Here is a tiny trained network, its code and every weight. The questions are about switching its units off for an input and a class, where a switched-off unit gives its printed mean instead of its output.

import numpy as np


def w(rows, s, z=0):
    codes = np.array(rows[::2]) - 128.0
    scale = np.full(codes.shape[1], s)
    scale[-1] = z or s
    return codes * scale


def norm(h):
    return h / np.sqrt((h * h).mean(-1, keepdims=True) + 1e-5)


def f(y):
    return y / 2 * (1 + np.tanh(0.7978845608 * (y + 0.044715 * y**3)))


def log_softmax(a):
    a = a - a.max(-1, keepdims=True)
    return a - np.log(np.exp(a).sum(-1, keepdims=True))


def net(x, mask):
    res = np.array(x, float).reshape(1, 7) / 4 @ E
    u = 0
    for l in range(2):
        y = f(norm(res) @ A[l][:, :-1].T + A[l][:, -1])
        res = res + np.where(mask[u : u + 8], y, B[l][:, -1]) @ B[l][:, :-1]
        u += 8
    return log_softmax(norm(res)[-1] @ U[:, :-1].T + U[:, -1])


A, B = {}, {}
E = w([
[139,157,141,181,125,99,194],'x0',
[251,135,125,99,71,127,145],'x1',
[129,128,128,129,128,127,128],'x2',
[128,127,128,129,127,127,129],'x3',
[128,128,130,129,128,130,128],'x4',
[129,129,129,128,128,128,128],'x5',
[127,98,193,81,138,96,167],'x6',
],0.0025)
A[0] = w([
[62,174,44,243,182,150,61,76],'L0N1',
[128,98,126,109,121,121,194,194],'L0N2',
[27,85,147,60,162,182,70,79],'L0N3',
[147,144,105,107,133,106,107,113],'L0N4',
[238,150,122,137,69,125,204,7],'L0N5',
[241,109,97,51,67,181,38,38],'L0N6',
[131,181,121,207,92,117,193,199],'L0N7',
[254,227,6,135,27,223,82,3],'L0N8',
],0.0031,0.0013)
B[0] = w([
[170,168,147,97,51,198,179,215],'L0N1',
[106,170,147,136,167,129,118,146],'L0N2',
[252,134,143,184,130,84,72,185],'L0N3',
[126,123,123,127,96,152,120,130],'L0N4',
[175,216,139,123,122,113,89,176],'L0N5',
[47,109,68,105,124,164,141,213],'L0N6',
[140,130,179,191,143,127,151,174],'L0N7',
[70,76,93,168,213,70,92,253],'L0N8',
],0.0037,0.0028)
A[1] = w([
[140,123,104,113,89,212,51,68],'L1N1',
[165,151,84,106,120,129,98,178],'L1N2',
[117,101,119,3,62,167,142,4],'L1N3',
[72,117,86,147,135,149,88,177],'L1N4',
[180,128,137,100,79,103,167,151],'L1N5',
[124,69,154,61,164,105,70,110],'L1N6',
[113,96,159,151,187,97,156,102],'L1N7',
[120,159,165,162,99,122,217,109],'L1N8',
],0.0054,0.0019)
B[1] = w([
[132,174,167,66,118,14,151,249],'L1N1',
[69,98,179,130,138,142,184,214],'L1N2',
[116,149,140,178,252,140,219,174],'L1N3',
[195,157,162,69,118,139,135,252],'L1N4',
[117,177,145,102,142,138,64,162],'L1N5',
[133,119,116,208,99,209,98,237],'L1N6',
[139,100,125,107,94,69,157,152],'L1N7',
[92,93,83,78,105,157,113,220],'L1N8',
],0.0047,0.002)
U = w([
[179,223,209,8,70,72,111,250],'0',
[141,70,7,32,177,120,52,48],'1',
[74,167,77,159,20,255,181,79],'2',
[191,173,59,251,155,43,145,98],'3',
[169,42,207,224,98,163,26,110],'4',
[135,136,180,127,248,219,193,120],'5',
[52,31,146,92,84,27,192,99],'6',
],0.0095,0.0016)

Each question gives the input, the list of numbers given to net, and the class t.
The units are the neurons (one row each of A and B). Each row of codes is followed by its name. A weight is (code - 128) times the scale printed after its matrix; where a second scale follows, it is the last column's (A, B and U).
mask holds one flag per neuron, layer by layer. A switched-off neuron (its flag False) gives its mean, the last column of its row in B, instead of its output. The means were averaged over made-up inputs and are rounded, as every weight is.
A unit's drop is (log p(t) with every unit on - log p(t) with that unit switched off) / (log p(t) with every unit on - log p(t) with every unit switched off).
The circuit of an input: a set's keep is (log p(t) with only the set's units on - log p(t) with every unit switched off) / (log p(t) with every unit on - log p(t) with every unit switched off). Starting from the 12 units with the biggest drops (on a tie, the unit counted first), units are removed one at a time, each time the one whose removal leaves the highest keep (on an exact tie, the one counted first), for as long as the keep stays at least 0.8.
circuit, biggest first: the units of the circuit, biggest drop first
most important unit: the unit with the biggest drop
k most important neurons: the k neurons with the biggest drops, biggest first
k most important neurons of layer l: the k neurons of layer l with the biggest drops, biggest first
input [8,0,4,7,7,-5,-1], class 2: circuit, biggest first -> [L1N8]
input [-2,6,7,6,-3,-3,-2], class 1: 3 most important neurons of layer 0 -> [L0N8; L0N6; L0N1]
input [-8,-7,-8,3,4,3,3], class 4: circuit, biggest first -> [L1N6; L0N3]
input [8,-1,3,-1,-3,-2,-7], class 2: circuit, biggest first -> [L0N1; L1N8]
input [-2,6,8,4,5,-8,8], class 5: circuit, biggest first -> [L1N3; L0N3]
input [0,4,-4,-5,4,7,2], class 5: 2 most important neurons of layer 0 -> [L0N3; L0N6]
input [-5,1,-6,-1,-2,6,8], class 5: 2 most important neurons -> [L1N3; L0N8]
input [-4,-7,-1,-4,-5,-2,0], class 0: 3 most important neurons -> [L0N8; L0N1; L1N1]
input [3,-7,-1,-4,-5,7,-1], class 2: circuit, biggest first -> [L0N1; L0N8]
input [-3,3,-5,-3,-5,-3,0], class 1: 4 most important neurons -> [L0N8; L0N6; L0N1; L1N4]
input [4,-7,4,-4,5,-5,0], class 2: circuit, biggest first -> [L0N8; L0N1]
input [6,-8,-4,-7,-1,-4,-4], class 2: circuit, biggest first -> [L0N1; L0N8]
input [0,-6,0,8,2,-5,-4], class 0: 2 most important neurons of layer 1 -> [L1N1; L1N6]
input [6,-5,8,7,1,4,0], class 2: most important unit -> L0N8
input [-1,4,3,-2,1,8,8], class 5: circuit, biggest first -> [L1N3; L1N1]
input [-6,-1,-5,2,6,-4,5], class 4: 2 most important neurons -> [L0N3; L1N6]
input [-1,-6,2,-1,3,-1,8], class 4: 3 most important neurons -> [L1N6; L0N3; L1N1]
input [0,-7,-8,-3,6,-3,4], class 4: 3 most important neurons of layer 1 -> [L1N1; L1N6; L1N2]
input [-1,8,6,-5,-4,-8,-6], class 1: 3 most important neurons -> [L0N8; L0N6; L0N3]
input [6,-3,-2,7,8,2,-8], class 2: circuit, biggest first -> [L0N1]
input [1,1,2,1,-4,-1,0], class 3: 2 most important neurons of layer 0 -> [L0N5; L0N1]
